Here is a tiny trained network, its code and every weight. The questions are about switching its units off for an input and a target symbol, where a switched-off unit gives its printed mean instead of its output.

import numpy as np


def w(rows, s, z=0):
    codes = np.array(rows[::2]) - 128.0
    scale = np.full(codes.shape[1], s)
    scale[-1] = z or s
    return codes * scale


def f(y):
    return y / 2 * (1 + np.tanh(0.7978845608 * (y + 0.044715 * y**3)))


def softmax(a):
    e = np.exp(a - a.max(-1, keepdims=True))
    return e / e.sum(-1, keepdims=True)


def log_softmax(a):
    a = a - a.max(-1, keepdims=True)
    return a - np.log(np.exp(a).sum(-1, keepdims=True))


def net(x, mask):
    ids = ['ΓΞΠΦαβζθτψω'.index(c) for c in x.split()]
    T = len(ids)
    res = E[ids] + P[:T]
    u = 0
    for l in range(2):
        r = res
        for j in range(2):
            rows = slice(3 * j, 3 * j + 3)
            q, k, v = (r @ M[l][rows].T for M in (Q, K, V))
            z = softmax(np.where(np.tri(T) > 0, q @ k.T / 3**0.5, -1e9)) @ v
            o = O[l][rows]
            res = res + np.where(mask[u + j], z, o[:, -1]) @ o[:, :-1]
        u += 2
        y = f(res @ A[l][:, :-1].T + A[l][:, -1])
        res = res + np.where(mask[u : u + 16], y, B[l][:, -1]) @ B[l][:, :-1]
        u += 16
    return log_softmax(res[-1] @ U[:, :-1].T + U[:, -1])


Q, K, V, O, A, B = {}, {}, {}, {}, {}, {}
E = w([
[206,110,145],'Γ',
[115,161,144],'Ξ',
[122,193,176],'Π',
[76,82,162],'Φ',
[142,90,193],'α',
[86,95,212],'β',
[169,199,111],'ζ',
[95,149,127],'θ',
[141,47,103],'τ',
[28,164,112],'ψ',
[111,8,126],'ω',
],0.019)
P = w([
[151,172,254],'0',
[132,179,205],'1',
[118,172,174],'2',
[106,161,142],'3',
[97,151,122],'4',
[88,144,107],'5',
],0.0084)
Q[0] = w([
[131,125,110],'L0H1',
[123,107,51],'L0H1',
[160,149,82],'L0H1',
[254,223,99],'L0H2',
[82,58,157],'L0H2',
[238,228,124],'L0H2',
],0.02)
K[0] = w([
[135,135,142],'L0H1',
[149,181,185],'L0H1',
[155,114,191],'L0H1',
[245,228,174],'L0H2',
[69,101,104],'L0H2',
[254,217,191],'L0H2',
],0.017)
V[0] = w([
[136,116,2],'L0H1',
[135,157,61],'L0H1',
[125,116,131],'L0H1',
[98,112,148],'L0H2',
[117,20,149],'L0H2',
[96,148,147],'L0H2',
],0.0071)
O[0] = w([
[160,134,254,2],'L0H1',
[146,164,190,53],'L0H1',
[122,113,116,135],'L0H1',
[101,132,145,165],'L0H2',
[29,53,199,188],'L0H2',
[132,174,124,153],'L0H2',
],0.0068,0.0063)
A[0] = w([
[189,82,111,60],'L0N1',
[180,178,130,115],'L0N2',
[107,160,163,27],'L0N3',
[144,110,135,149],'L0N4',
[103,121,138,15],'L0N5',
[206,69,96,167],'L0N6',
[164,95,169,58],'L0N7',
[118,119,118,32],'L0N8',
[122,94,80,129],'L0N9',
[127,113,130,122],'L0N10',
[174,173,251,3],'L0N11',
[128,125,91,133],'L0N12',
[120,136,72,69],'L0N13',
[135,46,150,56],'L0N14',
[108,155,159,30],'L0N15',
[190,63,181,173],'L0N16',
],0.014,0.0034)
B[0] = w([
[158,181,90,139],'L0N1',
[93,59,165,164],'L0N2',
[126,143,69,134],'L0N3',
[149,134,119,134],'L0N4',
[159,121,94,147],'L0N5',
[168,252,105,177],'L0N6',
[94,158,113,128],'L0N7',
[130,130,132,123],'L0N8',
[162,153,166,187],'L0N9',
[154,129,128,143],'L0N10',
[219,193,168,141],'L0N11',
[99,140,160,143],'L0N12',
[59,152,163,143],'L0N13',
[126,129,234,253],'L0N14',
[128,139,76,131],'L0N15',
[97,195,82,184],'L0N16',
],0.017,0.0059)
Q[1] = w([
[161,142,79],'L1H1',
[90,191,144],'L1H1',
[117,97,161],'L1H1',
[77,6,144],'L1H2',
[95,127,151],'L1H2',
[156,161,115],'L1H2',
],0.021)
K[1] = w([
[209,181,126],'L1H1',
[33,121,128],'L1H1',
[114,96,130],'L1H1',
[154,4,197],'L1H2',
[83,80,134],'L1H2',
[148,180,107],'L1H2',
],0.019)
V[1] = w([
[242,25,125],'L1H1',
[2,147,77],'L1H1',
[186,94,137],'L1H1',
[87,170,122],'L1H2',
[150,103,124],'L1H2',
[80,179,131],'L1H2',
],0.006)
O[1] = w([
[24,194,125,1],'L1H1',
[254,123,64,226],'L1H1',
[67,146,146,72],'L1H1',
[163,144,112,169],'L1H2',
[100,119,138,97],'L1H2',
[175,136,108,188],'L1H2',
],0.0068,0.0071)
A[1] = w([
[100,192,121,147],'L1N1',
[103,139,125,106],'L1N2',
[121,84,157,164],'L1N3',
[59,171,128,31],'L1N4',
[118,77,78,37],'L1N5',
[90,81,116,133],'L1N6',
[139,163,93,1],'L1N7',
[3,161,80,68],'L1N8',
[93,130,52,61],'L1N9',
[126,131,135,108],'L1N10',
[104,115,150,53],'L1N11',
[153,91,107,108],'L1N12',
[114,113,108,139],'L1N13',
[142,107,122,76],'L1N14',
[163,81,106,125],'L1N15',
[102,77,84,27],'L1N16',
],0.015,0.0053)
B[1] = w([
[200,9,86,178],'L1N1',
[125,109,152,116],'L1N2',
[29,181,99,255],'L1N3',
[83,206,174,118],'L1N4',
[196,93,208,135],'L1N5',
[206,21,117,193],'L1N6',
[14,130,137,176],'L1N7',
[199,117,31,134],'L1N8',
[146,226,226,136],'L1N9',
[126,122,120,129],'L1N10',
[160,159,91,166],'L1N11',
[57,170,119,158],'L1N12',
[68,128,70,130],'L1N13',
[84,140,131,124],'L1N14',
[48,191,141,182],'L1N15',
[138,93,211,133],'L1N16',
],0.015,0.0065)
U = w([
[130,132,85,25],'Γ',
[66,57,83,212],'Ξ',
[129,130,96,115],'Π',
[158,129,2,147],'Φ',
[199,125,156,181],'α',
[138,129,81,85],'β',
[113,141,190,55],'ζ',
[134,133,87,123],'θ',
[136,138,89,127],'τ',
[124,200,57,124],'ψ',
[135,125,91,2],'ω',
],0.0083,0.0035)

Each question gives the input, a string of symbols that net reads in full, and the target symbol t.
The units are the heads (3 rows each of Q, K, V and O) and the neurons (one row each of A and B). Each row of codes is followed by its name. A weight is (code - 128) times the scale printed after its matrix; where a second scale follows, it is the last column's (O, A, B and U).
mask holds one flag per unit, layer by layer, with each layer's heads first. A switched-off unit (its flag False) gives its mean, the last column of its rows in O or B, instead of its output. The means were averaged over made-up inputs and are rounded, as every weight is.
A unit's drop is (log p(t) with every unit on - log p(t) with that unit switched off) / (log p(t) with every unit on - log p(t) with every unit switched off).
The circuit of an input: a set's keep is (log p(t) with only the set's units on - log p(t) with every unit switched off) / (log p(t) with every unit on - log p(t) with every unit switched off). Starting from the 12 units with the biggest drops (on a tie, the unit counted first), units are removed one at a time, each time the one whose removal leaves the highest keep (on an exact tie, the one counted first), for as long as the keep stays at least 0.8.
units of the circuit, in order: the units of the circuit, biggest drop first
unit that matters most: the unit with the biggest drop
top k neurons: the k neurons with the biggest drops, biggest first
top k neurons in layer l: the k neurons of layer l with the biggest drops, biggest first
input β Φ Ξ ψ τ β, target ψ: top neuron : [L0N13]
input τ Φ ω, target ζ: units of the circuit, in order : [L0N14, L0H2]
input ω ω θ ψ ψ β, target ψ: top 3 neurons : [L1N15, L0N14, L1N12]
input ψ Φ α, target ψ: top 2 neurons : [L0N14, L0N2]
input τ θ Π, target α: units of the circuit, in order : [L0N11, L1N3]
input Φ β α, target Ξ: units of the circuit, in order : [L0H1, L0N6, L0H2, L0N11]
input Φ ζ β Φ, target Ξ: top 2 neurons in layer 0 : [L0N6, L0N16]
input ω α Φ β β Γ, target Φ: top 2 neurons : [L1N1, L0N6]
input Φ τ α, target α: units of the circuit, in order : [L0N11, L0H1]
input ω α Γ β ω τ, target ζ: top 2 neurons in layer 0 : [L0N14, L0N9]
input Φ α Φ ω β, target ζ: top 2 neurons : [L0N14, L0N11]
input ω Φ Φ ψ α, target ψ: top 3 neurons in layer 0 : [L0N13, L0N14, L0N16]
input Φ Φ ζ, target Φ: top 3 neurons : [L1N8, L0N6, L0N14]
input α τ Φ Γ, target Φ: units of the circuit, in order : [L1N1, L0N6, L0N14, L0N16]
input Φ Φ θ, target Φ: unit that matters most : L1N8
input ψ ω Φ Γ β, target Ξ: top 3 neurons : [L0N6, L1N3, L0N9]
input β Φ θ θ ω ψ, target ζ: top 4 neurons in layer 1 : [L1N9, L1N5, L1N15, L1N16]
input ω Φ Ξ Φ α ζ, target Φ: top 2 neurons : [L0N14, L1N8]
input Φ Φ θ Ξ, target Φ: top 3 neurons : [L1N8, L0N16, L0N14]
input τ α Φ Φ τ, target α: top 3 neurons in layer 0 : [L0N6, L0N9, L0N14]
input τ β Φ β ω α, target ζ: unit that matters most : L0N14
input ω Φ θ ψ β τ, target ψ: top 2 neurons : [L0N6, L1N15]
input Φ β θ, target Φ: top 4 neurons : [L1N8, L0N16, L0N6, L0N13]
input β Φ Φ Π, target Φ: top 3 neurons : [L1N8, L0N14, L0N13]
